Here is a tiny trained network, its code and every weight. The questions are about switching its units off for an input and a class, where a switched-off unit gives its printed mean instead of its output.

import numpy as np


def w(rows, s, z=0):
    codes = np.array(rows[::2]) - 128.0
    scale = np.full(codes.shape[1], s)
    scale[-1] = z or s
    return codes * scale


def norm(h):
    return h / np.sqrt((h * h).mean(-1, keepdims=True) + 1e-5)


def f(y):
    return np.maximum(y, 0)


def log_softmax(a):
    a = a - a.max(-1, keepdims=True)
    return a - np.log(np.exp(a).sum(-1, keepdims=True))


def net(x, mask):
    res = np.array(x, float).reshape(1, 5) / 4 @ E
    u = 0
    for l in range(3):
        y = f(norm(res) @ A[l][:, :-1].T + A[l][:, -1])
        res = res + np.where(mask[u : u + 9], y, B[l][:, -1]) @ B[l][:, :-1]
        u += 9
    return log_softmax(norm(res)[-1] @ U[:, :-1].T + U[:, -1])


A, B = {}, {}
E = w([
[49,168,104,137,23,167,119,73,172,61],'x0',
[105,134,113,140,162,136,132,109,152,153],'x1',
[215,140,43,160,59,133,106,140,183,213],'x2',
[141,227,137,124,186,254,117,145,126,128],'x3',
[169,202,87,38,148,69,120,57,60,121],'x4',
],0.0086)
A[0] = w([
[129,192,64,47,116,73,114,50,157,118,53],'0.n0',
[159,244,127,137,142,247,140,96,115,84,2],'0.n1',
[152,228,70,71,149,92,139,55,88,80,98],'0.n2',
[149,162,97,63,102,127,105,108,95,193,21],'0.n3',
[73,195,213,83,138,151,158,102,73,145,98],'0.n4',
[207,192,103,136,72,166,110,88,179,158,30],'0.n5',
[97,226,105,185,23,214,155,42,184,54,18],'0.n6',
[109,82,89,105,61,150,116,1,112,85,93],'0.n7',
[80,52,123,101,115,146,150,136,104,93,196],'0.n8',
],0.0082,0.0042)
B[0] = w([
[181,55,172,32,173,101,113,101,150,186,208],'0.n0',
[41,184,193,74,70,67,253,143,97,161,209],'0.n1',
[179,80,142,57,138,199,64,123,124,206,228],'0.n2',
[136,97,212,153,122,198,61,85,3,126,167],'0.n3',
[123,96,108,188,79,118,87,55,55,74,191],'0.n4',
[92,110,47,155,111,151,255,95,77,82,198],'0.n5',
[176,122,56,108,206,146,17,208,209,67,255],'0.n6',
[155,206,108,98,193,90,102,151,216,103,211],'0.n7',
[100,141,118,165,161,112,160,12,181,130,202],'0.n8',
],0.0071,0.0075)
A[1] = w([
[89,161,106,64,124,239,118,187,95,178,71],'1.n0',
[180,152,37,146,26,147,152,142,136,227,10],'1.n1',
[100,103,117,198,124,149,75,249,153,88,20],'1.n2',
[85,70,198,139,177,226,162,66,110,97,61],'1.n3',
[218,95,26,153,114,255,165,126,136,168,196],'1.n4',
[130,201,201,181,143,186,116,171,151,126,70],'1.n5',
[249,118,166,165,219,149,163,151,108,155,23],'1.n6',
[52,90,180,224,113,157,109,118,247,143,158],'1.n7',
[88,92,199,180,53,222,183,205,152,144,5],'1.n8',
],0.0074,0.0027)
B[1] = w([
[150,143,192,167,67,69,187,159,183,151,195],'1.n0',
[9,78,58,164,165,91,124,23,69,58,189],'1.n1',
[240,79,173,89,135,190,80,129,64,204,195],'1.n2',
[152,98,86,161,112,195,116,98,116,76,194],'1.n3',
[133,125,166,210,133,127,101,38,40,73,253],'1.n4',
[74,192,90,50,73,68,158,126,121,129,169],'1.n5',
[116,190,109,189,145,134,82,243,125,116,208],'1.n6',
[205,158,134,13,127,128,74,113,82,214,250],'1.n7',
[177,115,196,27,179,182,151,58,69,254,181],'1.n8',
],0.0085,0.0068)
A[2] = w([
[160,73,70,156,88,33,134,115,131,182,157],'2.n0',
[153,158,134,191,203,55,133,208,77,116,63],'2.n1',
[154,167,140,95,112,117,170,89,142,191,83],'2.n2',
[99,91,112,119,128,57,125,143,191,111,145],'2.n3',
[138,126,174,162,125,164,77,157,158,182,96],'2.n4',
[111,243,147,162,90,152,156,170,90,130,66],'2.n5',
[144,186,81,90,111,157,135,159,174,106,5],'2.n6',
[146,133,161,202,126,106,88,254,148,170,143],'2.n7',
[91,113,109,119,177,183,113,55,125,26,168],'2.n8',
],0.0098,0.0032)
B[2] = w([
[58,151,156,145,104,157,229,144,141,112,212],'2.n0',
[152,183,45,149,115,186,63,172,216,64,193],'2.n1',
[90,82,220,88,113,103,124,126,177,168,190],'2.n2',
[104,155,129,114,96,132,160,208,171,172,172],'2.n3',
[185,137,139,107,165,82,114,88,156,105,174],'2.n4',
[65,119,167,133,66,64,203,207,224,159,181],'2.n5',
[158,112,116,148,161,93,114,156,182,88,163],'2.n6',
[153,131,78,77,142,105,79,151,142,103,176],'2.n7',
[126,117,98,251,113,172,143,153,71,129,254],'2.n8',
],0.011,0.0074)
U = w([
[248,110,168,54,154,127,48,67,75,208,23],'0',
[118,114,81,193,133,154,139,92,90,97,255],'1',
[183,179,47,117,144,116,67,200,194,95,93],'2',
[88,152,157,99,70,75,209,170,180,173,100],'3',
],0.015,0.0036)

Each question gives the input, the list of numbers given to net, and the class t.
The units are the neurons (one row each of A and B). Each row of codes is followed by its name. A weight is (code - 128) times the scale printed after its matrix; where a second scale follows, it is the last column's (A, B and U).
mask holds one flag per neuron, layer by layer. A switched-off neuron (its flag False) gives its mean, the last column of its row in B, instead of its output. The means were averaged over made-up inputs and are rounded, as every weight is.
A unit's drop is (log p(t) with every unit on - log p(t) with that unit switched off) / (log p(t) with every unit on - log p(t) with every unit switched off).
The circuit of an input: a set's keep is (log p(t) with only the set's units on - log p(t) with every unit switched off) / (log p(t) with every unit on - log p(t) with every unit switched off). Starting from the 12 units with the biggest drops (on a tie, the unit counted first), units are removed one at a time, each time the one whose removal leaves the highest keep (on an exact tie, the one counted first), for as long as the keep stays at least 0.8.
units of the circuit, in order: the units of the circuit, biggest drop first
unit that matters most: the unit with the biggest drop
top k neurons: the k neurons with the biggest drops, biggest first
top k neurons in layer l: the k neurons of layer l with the biggest drops, biggest first
input [-3,3,2,-2,-2], class 2: units of the circuit, in order : (1.n6)
input [4,7,-3,-4,-3], class 2: top 2 neurons : (0.n7; 0.n8)
input [-7,-1,1,-4,5], class 2: top 2 neurons : (1.n6; 2.n1)
input [2,6,-1,-5,4], class 3: top 2 neurons in layer 2 : (2.n3; 2.n0)
input [7,2,-5,-7,-2], class 2: top 3 neurons : (0.n7; 0.n1; 0.n6)
input [7,5,-7,1,8], class 0: top 2 neurons in layer 2 : (2.n0; 2.n1)
input [-6,1,6,8,-6], class 3: top 4 neurons : (0.n6; 2.n5; 1.n5; 1.n8)
input [8,-3,8,6,0], class 1: top 3 neurons : (0.n5; 1.n4; 1.n1)
input [6,7,-6,7,-2], class 3: top 2 neurons : (0.n1; 2.n5)
input [-2,8,8,8,1], class 1: top 3 neurons in layer 1 : (1.n1; 1.n4; 1.n7)
input [-6,3,-8,-8,-8], class 0: units of the circuit, in order : (1.n7; 2.n5)
input [5,3,-4,5,-2], class 2: top 2 neurons in layer 2 : (2.n6; 2.n0)
input [6,-4,6,-1,5], class 1: top 4 neurons : (0.n5; 1.n4; 1.n7; 2.n8)
input [8,2,7,4,-8], class 0: unit that matters most : 1.n2
input [-6,-7,8,6,-8], class 0: top 3 neurons : (1.n8; 1.n2; 2.n8)
input [-5,-1,7,8,-7], class 3: top 4 neurons in layer 1 : (1.n5; 1.n0; 1.n6; 1.n3)
input [-5,7,2,-8,5], class 3: top 2 neurons : (2.n0; 0.n6)
input [4,5,3,6,5], class 3: top 4 neurons : (0.n1; 1.n0; 0.n5; 1.n7)
input [-7,-6,-6,-6,4], class 2: top 2 neurons in layer 0 : (0.n1; 0.n5)
input [-1,-4,4,6,2], class 3: units of the circuit, in order : (0.n1)
input [-1,-7,-8,8,4], class 1: top 4 neurons : (0.n4; 1.n3; 2.n8; 1.n7)
input [-5,-5,7,1,6], class 1: top 3 neurons : (0.n5; 1.n7; 1.n1)
input [-6,-1,6,-3,-2], class 1: top 3 neurons in layer 0 : (0.n6; 0.n7; 0.n0)
